Below are the code and all the weights of a small trained network. Each question names an input and a target symbol and asks about switching units off, where a switched-off unit gives its printed mean instead of its output.

import numpy as np


def w(rows, s, z=0):
    codes = np.array(rows[::2]) - 128.0
    scale = np.full(codes.shape[1], s)
    scale[-1] = z or s
    return codes * scale


def norm(h):
    return h / np.sqrt((h * h).mean(-1, keepdims=True) + 1e-5)


def f(y):
    return y / 2 * (1 + np.tanh(0.7978845608 * (y + 0.044715 * y**3)))


def softmax(a):
    e = np.exp(a - a.max(-1, keepdims=True))
    return e / e.sum(-1, keepdims=True)


def log_softmax(a):
    a = a - a.max(-1, keepdims=True)
    return a - np.log(np.exp(a).sum(-1, keepdims=True))


def net(x, mask):
    ids = ['ΣΩαβγδεζημτψ'.index(c) for c in x.split()]
    T = len(ids)
    res = E[ids] + P[:T]
    u = 0
    for l in range(3):
        q, k, v = (norm(res) @ M[l].T for M in (Q, K, V))
        z = softmax(np.where(np.tri(T) > 0, q @ k.T / 2**0.5, -1e9)) @ v
        res = res + np.where(mask[u], z, O[l][:, -1]) @ O[l][:, :-1]
        u += 1
        y = f(norm(res) @ A[l][:, :-1].T + A[l][:, -1])
        res = res + np.where(mask[u : u + 8], y, B[l][:, -1]) @ B[l][:, :-1]
        u += 8
    return log_softmax(norm(res)[-1] @ U[:, :-1].T + U[:, -1])


Q, K, V, O, A, B = {}, {}, {}, {}, {}, {}
E = w([
[215,146,169,83,85,156],'Σ',
[228,249,22,24,86,118],'Ω',
[132,144,219,167,94,123],'α',
[173,81,61,88,96,119],'β',
[39,208,112,89,63,179],'γ',
[49,163,143,139,218,162],'δ',
[160,100,68,114,103,130],'ε',
[139,72,78,143,129,135],'ζ',
[124,90,124,143,169,215],'η',
[220,197,160,109,207,37],'μ',
[160,94,60,104,91,126],'τ',
[80,165,91,80,190,117],'ψ',
],0.015)
P = w([
[210,201,68,254,103,98],'0',
[187,189,88,218,96,110],'1',
[165,173,103,194,100,102],'2',
[152,169,108,181,95,104],'3',
[152,146,114,158,99,103],'4',
[140,153,121,155,96,102],'5',
[136,136,125,146,102,99],'6',
[131,138,122,136,87,95],'7',
[127,134,124,132,97,95],'8',
[128,124,123,125,103,87],'9',
[123,122,128,118,98,92],'10',
[118,125,130,118,102,92],'11',
[115,113,132,101,105,95],'12',
[112,125,133,111,110,90],'13',
],0.0054)
Q[0] = w([
[1,23,231,213,123,120],'0.h0',
[170,176,185,149,93,96],'0.h0',
],0.0054)
K[0] = w([
[109,87,124,249,136,221],'0.h0',
[133,254,207,84,102,63],'0.h0',
],0.0042)
V[0] = w([
[163,133,88,193,183,171],'0.h0',
[95,184,113,112,63,3],'0.h0',
],0.0038)
O[0] = w([
[94,110,135,106,101,103,249],'0.h0',
[254,87,150,156,113,86,73],'0.h0',
],0.005,0.0015)
A[0] = w([
[167,73,109,99,155,115,3],'0.n0',
[132,144,191,177,119,47,84],'0.n1',
[149,203,123,155,186,108,43],'0.n2',
[139,155,199,178,111,113,82],'0.n3',
[215,120,187,158,115,80,189],'0.n4',
[137,74,227,162,104,132,182],'0.n5',
[168,190,117,107,175,8,68],'0.n6',
[150,165,62,1,135,125,155],'0.n7',
],0.0094,0.0036)
B[0] = w([
[94,98,56,121,83,183,123],'0.n0',
[100,118,214,184,128,147,219],'0.n1',
[119,97,172,156,166,91,144],'0.n2',
[101,69,184,185,152,201,213],'0.n3',
[142,147,240,122,177,158,253],'0.n4',
[163,183,156,234,135,190,234],'0.n5',
[114,191,163,139,121,46,169],'0.n6',
[103,191,132,254,113,107,188],'0.n7',
],0.0083,0.0069)
Q[1] = w([
[24,140,48,84,79,43],'1.h0',
[95,72,64,60,196,253],'1.h0',
],0.0065)
K[1] = w([
[190,133,1,82,152,159],'1.h0',
[90,25,183,76,140,164],'1.h0',
],0.0082)
V[1] = w([
[2,85,110,90,141,184],'1.h0',
[109,80,133,104,45,89],'1.h0',
],0.0062)
O[1] = w([
[173,111,166,96,176,144,66],'1.h0',
[2,156,201,157,114,137,1],'1.h0',
],0.007,0.0031)
A[1] = w([
[146,124,173,146,156,159,255],'1.n0',
[102,177,88,75,89,153,127],'1.n1',
[25,60,83,139,146,95,152],'1.n2',
[77,147,170,96,219,148,206],'1.n3',
[179,88,73,180,125,133,182],'1.n4',
[40,141,133,209,51,117,153],'1.n5',
[170,98,104,77,105,171,94],'1.n6',
[255,77,51,193,115,122,121],'1.n7',
],0.0092,0.0038)
B[1] = w([
[159,115,78,113,51,73,254],'1.n0',
[82,143,254,68,60,184,136],'1.n1',
[117,6,102,164,61,103,148],'1.n2',
[124,20,91,146,76,78,227],'1.n3',
[148,183,200,58,223,162,181],'1.n4',
[50,98,153,58,200,224,213],'1.n5',
[108,181,186,140,213,77,141],'1.n6',
[221,233,111,93,216,168,190],'1.n7',
],0.0068,0.0069)
Q[2] = w([
[116,47,3,40,203,132],'2.h0',
[189,175,210,128,208,222],'2.h0',
],0.0042)
K[2] = w([
[253,111,102,49,253,91],'2.h0',
[190,192,124,169,121,162],'2.h0',
],0.0046)
V[2] = w([
[105,193,103,204,55,97],'2.h0',
[112,49,163,183,3,69],'2.h0',
],0.0048)
O[2] = w([
[134,112,184,41,230,253,92],'2.h0',
[202,215,104,111,184,113,6],'2.h0',
],0.0054,0.0025)
A[2] = w([
[237,157,113,165,54,42,150],'2.n0',
[158,115,70,104,193,128,58],'2.n1',
[159,155,38,144,129,35,103],'2.n2',
[102,124,152,152,75,58,19],'2.n3',
[168,48,166,68,179,162,100],'2.n4',
[71,119,152,126,67,91,3],'2.n5',
[207,127,199,167,145,1,77],'2.n6',
[60,172,140,203,129,111,101],'2.n7',
],0.0083,0.0076)
B[2] = w([
[80,74,95,101,23,172,245],'2.n0',
[164,171,208,109,117,183,161],'2.n1',
[52,140,126,202,107,179,180],'2.n2',
[55,207,195,17,95,191,90],'2.n3',
[25,139,121,138,71,117,234],'2.n4',
[45,191,168,42,69,163,79],'2.n5',
[106,80,148,2,124,113,250],'2.n6',
[127,148,199,150,215,145,219],'2.n7',
],0.0097,0.0022)
U = w([
[214,131,65,68,233,182,253],'Σ',
[37,135,158,63,94,221,45],'Ω',
[139,37,47,133,143,133,244],'α',
[163,136,121,126,133,137,60],'β',
[164,133,126,121,128,135,51],'γ',
[162,134,123,127,135,137,54],'δ',
[198,93,203,221,136,198,91],'ε',
[161,144,178,56,132,40,160],'ζ',
[160,134,125,122,128,145,53],'η',
[248,108,125,72,28,181,82],'μ',
[167,228,76,178,54,114,125],'τ',
[77,174,113,192,235,72,50],'ψ',
],0.011,0.0061)

Each question gives the input, a string of symbols that net reads in full, and the target symbol t.
The units are the heads (2 rows each of Q, K, V and O) and the neurons (one row each of A and B). Each row of codes is followed by its name. A weight is (code - 128) times the scale printed after its matrix; where a second scale follows, it is the last column's (O, A, B and U).
mask holds one flag per unit, layer by layer, with each layer's heads first. A switched-off unit (its flag False) gives its mean, the last column of its rows in O or B, instead of its output. The means were averaged over made-up inputs and are rounded, as every weight is.
A unit's drop is (log p(t) with every unit on - log p(t) with that unit switched off) / (log p(t) with every unit on - log p(t) with every unit switched off).
The circuit of an input: a set's keep is (log p(t) with only the set's units on - log p(t) with every unit switched off) / (log p(t) with every unit on - log p(t) with every unit switched off). Starting from the 12 units with the biggest drops (on a tie, the unit counted first), units are removed one at a time, each time the one whose removal leaves the highest keep (on an exact tie, the one counted first), for as long as the keep stays at least 0.8.
circuit, biggest first: the units of the circuit, biggest drop first
unit that matters most: the unit with the biggest drop
k most important neurons: the k neurons with the biggest drops, biggest first
drop when u is switched off: that unit's drop, to one decimal
input η α Ω δ ε β η α η τ, target Σ: unit that matters most	0.n7
input η α α α η α ζ α γ δ ζ, target Ω: 2 most important neurons	[0.n5 2.n4]
input Σ α ζ α η μ Ω α η, target Ω: 4 most important neurons	[0.n1 0.n3 2.n4 0.n4]
input α γ η, target Σ: circuit, biggest first	[0.n4 1.n7 0.n3 0.n1]
input α Ω Ω α τ α μ η ζ δ τ, target Ω: circuit, biggest first	[1.h0 1.n5 0.n5]
input η α δ Ω α η α η α ζ, target Σ: circuit, biggest first	[1.n7 0.n1]
input α δ ζ μ α α ζ, target Ω: 4 most important neurons	[0.n5 0.n4 2.n4 1.n7]
input α ζ η η α γ ζ Σ ζ, target α: circuit, biggest first	[0.n5 0.n4]
input τ α α β α η α γ δ τ α τ η β, target Ω: 2 most important neurons	[1.n5 0.n5]
input ζ α α η α η α α ε τ α δ ε, target Ω: 2 most important neurons	[1.n5 0.n5]
input δ η ζ β, target Σ: 3 most important neurons	[1.n7 0.n1 1.n5]
input μ β α α ψ μ ζ, target Σ: 3 most important neurons	[1.n7 0.n6 1.n4]
input δ τ Σ μ ε τ μ ε, target Ω: 3 most important neurons	[0.n5 1.n5 0.n3]
input Ω η α ζ α α δ α τ η η τ ε, target Σ: 2 most important neurons	[0.n7 1.n7]
input ζ δ δ α α η η μ, target ζ: circuit, biggest first	[2.n6]
input η ζ α α η, target Ω: 2 most important neurons	[0.n3 0.n1]
input β Ω α μ ψ τ α α δ δ α μ, target ζ: drop when 1.n6 is switched off	0.0
input Ω η η δ τ ζ ζ η α Σ α α α ζ, target α: drop when 0.h0 is switched off	1.9
input η α α μ τ α Ω ε ψ η ψ Σ τ, target Ω: drop when 1.h0 is switched off	1.4
input α α η τ Σ η ψ δ γ η η, target α: most important neuron	[0.n5]
input α α δ δ α α α δ η γ η μ η τ, target Σ: drop when 0.n1 is switched off	0.1
